Below is a small trained network, with its code and all its weights. Each question gives an input and a target symbol and asks what happens when units are switched off, that is, made to give their printed mean instead of their output.

import numpy as np


def w(rows, s, z=0):
    codes = np.array(rows[::2]) - 128.0
    scale = np.full(codes.shape[1], s)
    scale[-1] = z or s
    return codes * scale


def norm(h):
    return h / np.sqrt((h * h).mean(-1, keepdims=True) + 1e-5)


def f(y):
    return np.maximum(y, 0)


def softmax(a):
    e = np.exp(a - a.max(-1, keepdims=True))
    return e / e.sum(-1, keepdims=True)


def log_softmax(a):
    a = a - a.max(-1, keepdims=True)
    return a - np.log(np.exp(a).sum(-1, keepdims=True))


def net(x, mask):
    ids = ['αθλπτψ'.index(c) for c in x.split()]
    T = len(ids)
    res = E[ids] + P[:T]
    r = norm(res)
    for j in range(3):
        rows = slice(4 * j, 4 * j + 4)
        q, k, v = (r @ M[0][rows].T for M in (Q, K, V))
        z = softmax(np.where(np.tri(T) > 0, q @ k.T / 4**0.5, -1e9)) @ v
        o = O[0][rows]
        res = res + np.where(mask[j], z, o[:, -1]) @ o[:, :-1]
    y = f(norm(res) @ A[0][:, :-1].T + A[0][:, -1])
    res = res + np.where(mask[3:15], y, B[0][:, -1]) @ B[0][:, :-1]
    return log_softmax(norm(res)[-1] @ U[:, :-1].T + U[:, -1])


Q, K, V, O, A, B = {}, {}, {}, {}, {}, {}
E = w([
[78,105,63,89,164,158,73],'α',
[87,181,203,92,56,184,128],'θ',
[168,114,136,40,115,52,30],'λ',
[135,175,254,150,89,73,116],'π',
[66,77,97,206,157,84,96],'τ',
[134,172,129,89,229,103,174],'ψ',
],0.0078)
P = w([
[2,254,65,173,115,84,123],'0',
[71,233,66,186,124,125,87],'1',
[57,173,107,142,134,116,124],'2',
[128,194,100,169,160,152,88],'3',
[72,126,141,132,150,130,130],'4',
[176,167,111,180,158,175,73],'5',
[102,67,147,116,133,129,168],'6',
[77,109,185,130,196,159,108],'7',
[205,121,124,182,148,179,91],'8',
[77,52,199,107,167,140,158],'9',
[194,71,159,157,171,179,118],'10',
[81,45,212,118,191,155,118],'11',
],0.0063)
Q[0] = w([
[92,229,127,151,110,167,148],'H0',
[183,94,53,106,201,88,149],'H0',
[159,50,71,188,111,31,152],'H0',
[145,244,167,89,136,133,182],'H0',
[65,152,34,89,35,40,224],'H1',
[221,182,52,197,88,176,121],'H1',
[253,149,82,148,93,142,94],'H1',
[187,116,149,172,193,205,67],'H1',
[181,84,211,67,142,148,106],'H2',
[86,230,116,135,65,151,192],'H2',
[86,120,28,107,244,149,87],'H2',
[176,99,138,105,213,27,26],'H2',
],0.023)
K[0] = w([
[182,159,111,43,79,115,115],'H0',
[111,113,84,189,164,211,204],'H0',
[91,166,82,244,111,103,218],'H0',
[202,133,164,46,145,140,173],'H0',
[146,246,23,161,73,111,112],'H1',
[24,188,145,98,150,63,58],'H1',
[10,174,158,122,157,102,126],'H1',
[71,63,207,86,175,142,104],'H1',
[153,90,212,105,176,149,112],'H2',
[115,220,88,182,81,143,209],'H2',
[121,153,36,30,99,94,56],'H2',
[190,79,176,91,156,1,74],'H2',
],0.023)
V[0] = w([
[120,221,85,84,126,99,180],'H0',
[110,134,158,128,153,97,94],'H0',
[168,121,54,139,169,55,155],'H0',
[158,138,254,178,127,94,139],'H0',
[105,97,159,161,136,28,20],'H1',
[124,141,99,228,171,118,239],'H1',
[134,155,208,167,65,166,187],'H1',
[47,125,99,218,99,242,159],'H1',
[143,150,181,49,30,157,93],'H2',
[126,47,80,83,91,181,83],'H2',
[157,116,154,171,51,36,88],'H2',
[142,111,183,35,153,115,50],'H2',
],0.016)
O[0] = w([
[167,177,150,113,177,91,80,155],'H0',
[96,148,138,135,151,134,143,180],'H0',
[94,74,115,102,159,91,113,162],'H0',
[160,128,163,180,147,137,201,102],'H0',
[83,193,127,93,164,140,229,194],'H1',
[123,56,29,142,162,154,117,128],'H1',
[105,98,101,94,104,9,99,68],'H1',
[150,126,26,101,38,125,112,115],'H1',
[109,70,208,106,96,157,98,183],'H2',
[162,97,90,40,139,130,97,125],'H2',
[98,107,197,160,183,122,89,175],'H2',
[92,116,199,34,149,140,147,255],'H2',
],0.014,0.017)
A[0] = w([
[180,129,40,167,129,181,163,114],'N0',
[71,169,48,112,154,133,156,155],'N1',
[110,114,169,154,171,166,190,122],'N2',
[191,38,144,105,115,71,99,62],'N3',
[146,93,50,195,31,64,175,80],'N4',
[243,120,71,182,217,75,98,2],'N5',
[82,92,103,147,86,34,66,93],'N6',
[128,26,147,167,151,120,7,8],'N7',
[118,152,182,108,28,175,119,45],'N8',
[100,129,192,97,205,164,57,124],'N9',
[166,95,85,13,120,127,104,116],'N10',
[145,131,50,150,135,57,249,90],'N11',
],0.016,0.0048)
B[0] = w([
[83,22,160,142,133,57,140,171],'N0',
[72,107,136,98,146,164,56,184],'N1',
[136,165,122,112,136,174,59,205],'N2',
[209,110,141,134,192,145,145,147],'N3',
[83,152,108,109,51,149,238,152],'N4',
[187,50,186,128,168,123,30,159],'N5',
[184,110,136,137,210,132,88,148],'N6',
[84,103,139,130,171,206,253,165],'N7',
[236,94,137,102,98,135,119,161],'N8',
[151,90,64,177,40,63,151,255],'N9',
[133,199,143,122,191,220,144,181],'N10',
[232,168,160,135,136,166,223,168],'N11',
],0.024,0.017)
U = w([
[82,183,69,78,120,192,35,220],'α',
[234,143,101,111,30,131,104,193],'θ',
[71,125,168,80,92,32,116,7],'λ',
[105,241,200,191,154,121,146,178],'π',
[95,90,84,156,111,159,254,69],'τ',
[212,81,139,143,231,131,55,97],'ψ',
],0.0057,0.0012)

Each question gives the input, a string of symbols that net reads in full, and the target symbol t.
The units are the heads (4 rows each of Q, K, V and O) and the neurons (one row each of A and B). Each row of codes is followed by its name. A weight is (code - 128) times the scale printed after its matrix; where a second scale follows, it is the last column's (O, A, B and U).
mask holds one flag per unit, heads first, then neurons. A switched-off unit (its flag False) gives its mean, the last column of its rows in O or B, instead of its output. The means were averaged over made-up inputs and are rounded, as every weight is.
A unit's drop is (log p(t) with every unit on - log p(t) with that unit switched off) / (log p(t) with every unit on - log p(t) with every unit switched off).
The circuit of an input: a set's keep is (log p(t) with only the set's units on - log p(t) with every unit switched off) / (log p(t) with every unit on - log p(t) with every unit switched off). Starting from the 12 units with the biggest drops (on a tie, the unit counted first), units are removed one at a time, each time the one whose removal leaves the highest keep (on an exact tie, the one counted first), for as long as the keep stays at least 0.8.
units of the circuit, in order: the units of the circuit, biggest drop first
most important unit: the unit with the biggest drop
top k neurons: the k neurons with the biggest drops, biggest first
which heads matter: for each layer, one digit per head in row order, 1 if its drop is at least 0.15 and else 0, layers parted by /
input ψ λ ψ λ λ ψ π λ λ π τ π, target α: most important unit => H1
input π τ θ λ λ, target λ: units of the circuit, in order => (H2 N9)
input τ ψ λ ψ τ τ ψ θ, target τ: top 2 neurons => (N7 N9)
input ψ α π α τ θ θ λ ψ α π, target θ: units of the circuit, in order => (N8 H1)
input α ψ ψ, target ψ: which heads matter => 101
input λ π α ψ α, target τ: units of the circuit, in order => (N7 H1 N9)
input ψ τ τ α τ, target α: units of the circuit, in order => (H2 N1)
input ψ τ λ τ ψ π π, target λ: which heads matter => 010
input λ ψ α, target τ: units of the circuit, in order => (H1 N7 N9)
input ψ τ τ τ τ θ, target θ: top 2 neurons => (N8 N7)
input ψ π ψ ψ ψ λ, target τ: units of the circuit, in order => (N7 H1)
input θ λ ψ θ π π α, target λ: which heads matter => 011
input λ α τ λ ψ π ψ λ π θ, target λ: top 3 neurons => (N11 N10 N7)
input τ α θ, target θ: which heads matter => 000
input λ τ π ψ, target λ: most important unit => H1
input τ ψ α θ λ τ τ, target α: which heads matter => 010
input θ θ ψ ψ θ θ π τ τ, target τ: top 2 neurons => (N0 N11)
input θ θ λ α τ, target θ: units of the circuit, in order => (H1 N8)
input λ ψ τ θ θ, target ψ: which heads matter => 110
input ψ τ α π, target π: which heads matter => 101
